Here is a tiny trained network, its code and every weight. The questions are about switching its units off for an input and a class, where a switched-off unit gives its printed mean instead of its output.

import numpy as np


def w(rows, s, z=0):
    codes = np.array(rows[::2]) - 128.0
    scale = np.full(codes.shape[1], s)
    scale[-1] = z or s
    return codes * scale


def f(y):
    return y / 2 * (1 + np.tanh(0.7978845608 * (y + 0.044715 * y**3)))


def log_softmax(a):
    a = a - a.max(-1, keepdims=True)
    return a - np.log(np.exp(a).sum(-1, keepdims=True))


def net(x, mask):
    res = np.array(x, float).reshape(1, 5) / 4 @ E
    y = f(res @ A[0][:, :-1].T + A[0][:, -1])
    res = res + np.where(mask, y, B[0][:, -1]) @ B[0][:, :-1]
    return log_softmax(res[-1] @ U[:, :-1].T + U[:, -1])


A, B = {}, {}
E = w([
[45,192,147,73,231,105,71,78],'x0',
[140,116,110,138,128,138,89,128],'x1',
[59,32,114,50,101,227,115,124],'x2',
[241,76,255,81,140,125,84,61],'x3',
[172,152,67,131,151,252,193,60],'x4',
],0.0094)
A[0] = w([
[109,101,162,144,108,176,146,124,173],'n1',
[173,80,168,74,116,123,80,119,119],'n2',
[160,141,177,87,105,127,79,59,56],'n3',
[171,125,203,140,123,154,119,80,118],'n4',
[174,187,84,146,165,190,172,64,148],'n5',
[92,157,180,152,92,83,94,161,131],'n6',
[105,75,155,112,114,101,99,208,73],'n7',
[26,102,154,71,171,170,85,85,133],'n8',
[168,188,156,182,204,117,143,164,1],'n9',
[181,51,146,167,104,165,149,193,62],'n10',
[91,202,120,75,179,132,80,74,70],'n11',
[103,137,169,139,115,79,98,153,54],'n12',
[91,73,139,72,106,202,139,119,146],'n13',
[61,160,55,168,106,144,106,164,198],'n14',
[166,92,106,129,3,149,163,195,129],'n15',
[225,216,133,186,192,105,135,137,32],'n16',
],0.012,0.0021)
B[0] = w([
[140,99,124,142,197,112,106,119,171],'n1',
[102,195,119,101,129,141,165,149,225],'n2',
[91,157,115,108,104,129,151,124,210],'n3',
[67,230,160,121,79,141,140,173,217],'n4',
[92,52,139,165,52,244,84,111,227],'n5',
[122,73,142,102,84,178,89,149,196],'n6',
[134,55,140,90,125,199,90,83,191],'n7',
[121,135,68,131,175,76,113,111,235],'n8',
[178,148,117,71,171,77,88,140,198],'n9',
[166,157,105,194,139,93,175,102,222],'n10',
[124,121,140,214,74,60,152,54,216],'n11',
[122,81,164,196,43,160,99,104,183],'n12',
[183,99,114,87,198,152,107,167,231],'n13',
[120,226,146,42,109,136,160,152,236],'n14',
[116,138,106,150,134,51,137,97,254],'n15',
[206,128,139,85,188,110,55,139,240],'n16',
],0.011,0.013)
U = w([
[55,252,132,56,107,150,162,194,92],'0',
[157,106,104,63,246,102,74,153,251],'1',
[99,143,89,203,142,43,136,66,16],'2',
[94,65,137,125,89,205,89,134,145],'3',
],0.012,0.0023)

Each question gives the input, the list of numbers given to net, and the class t.
The units are the neurons (one row each of A and B). Each row of codes is followed by its name. A weight is (code - 128) times the scale printed after its matrix; where a second scale follows, it is the last column's (A, B and U).
mask holds one flag per neuron, in row order. A switched-off neuron (its flag False) gives its mean, the last column of its row in B, instead of its output. The means were averaged over made-up inputs and are rounded, as every weight is.
A unit's drop is (log p(t) with every unit on - log p(t) with that unit switched off) / (log p(t) with every unit on - log p(t) with every unit switched off).
The circuit of an input: a set's keep is (log p(t) with only the set's units on - log p(t) with every unit switched off) / (log p(t) with every unit on - log p(t) with every unit switched off). Starting from the 12 units with the biggest drops (on a tie, the unit counted first), units are removed one at a time, each time the one whose removal leaves the highest keep (on an exact tie, the one counted first), for as long as the keep stays at least 0.8.
circuit, biggest first: the units of the circuit, biggest drop first
top k neurons: the k neurons with the biggest drops, biggest first
drop of u: that unit's drop, to one decimal
input [5,3,2,5,-7], class 3: circuit, biggest first : (n12)
input [0,6,-5,7,8], class 3: top 2 neurons : (n5, n14)
input [7,1,6,-1,5], class 2: top 4 neurons : (n11, n8, n16, n9)
input [-8,8,-4,7,-7], class 2: top 2 neurons : (n10, n14)
input [-5,4,5,1,1], class 1: top 2 neurons : (n13, n11)
input [8,-8,-5,-2,-7], class 2: top 3 neurons : (n11, n12, n5)
input [5,-7,3,2,5], class 2: top 2 neurons : (n11, n8)
input [-2,-7,6,6,2], class 0: top 2 neurons : (n4, n2)
input [-3,7,8,-4,-8], class 1: top 3 neurons : (n5, n13, n15)
input [-7,-3,-1,-7,8], class 3: top 2 neurons : (n5, n4)
input [5,-5,-5,-1,-2], class 1: top 2 neurons : (n16, n9)
input [-7,7,8,-7,-7], class 1: top 3 neurons : (n7, n13, n4)
input [-4,3,-4,5,0], class 0: top 3 neurons : (n4, n11, n13)
input [-3,2,7,4,0], class 1: circuit, biggest first : (n13)
input [-7,2,0,5,-3], class 2: top 2 neurons : (n10, n14)
input [7,-5,-8,-1,5], class 1: top 2 neurons : (n16, n9)
input [-6,3,-7,-4,6], class 1: top 2 neurons : (n16, n11)
input [5,3,-5,5,4], class 0: drop of n4 : 1.9
input [2,-7,4,4,8], class 3: drop of n5 : 2.0
input [5,0,8,-3,-5], class 1: circuit, biggest first : (n8)
input [8,1,-3,-4,-2], class 2: drop of n11 : 1.7
input [2,7,1,4,3], class 0: drop of n13 : 0.0
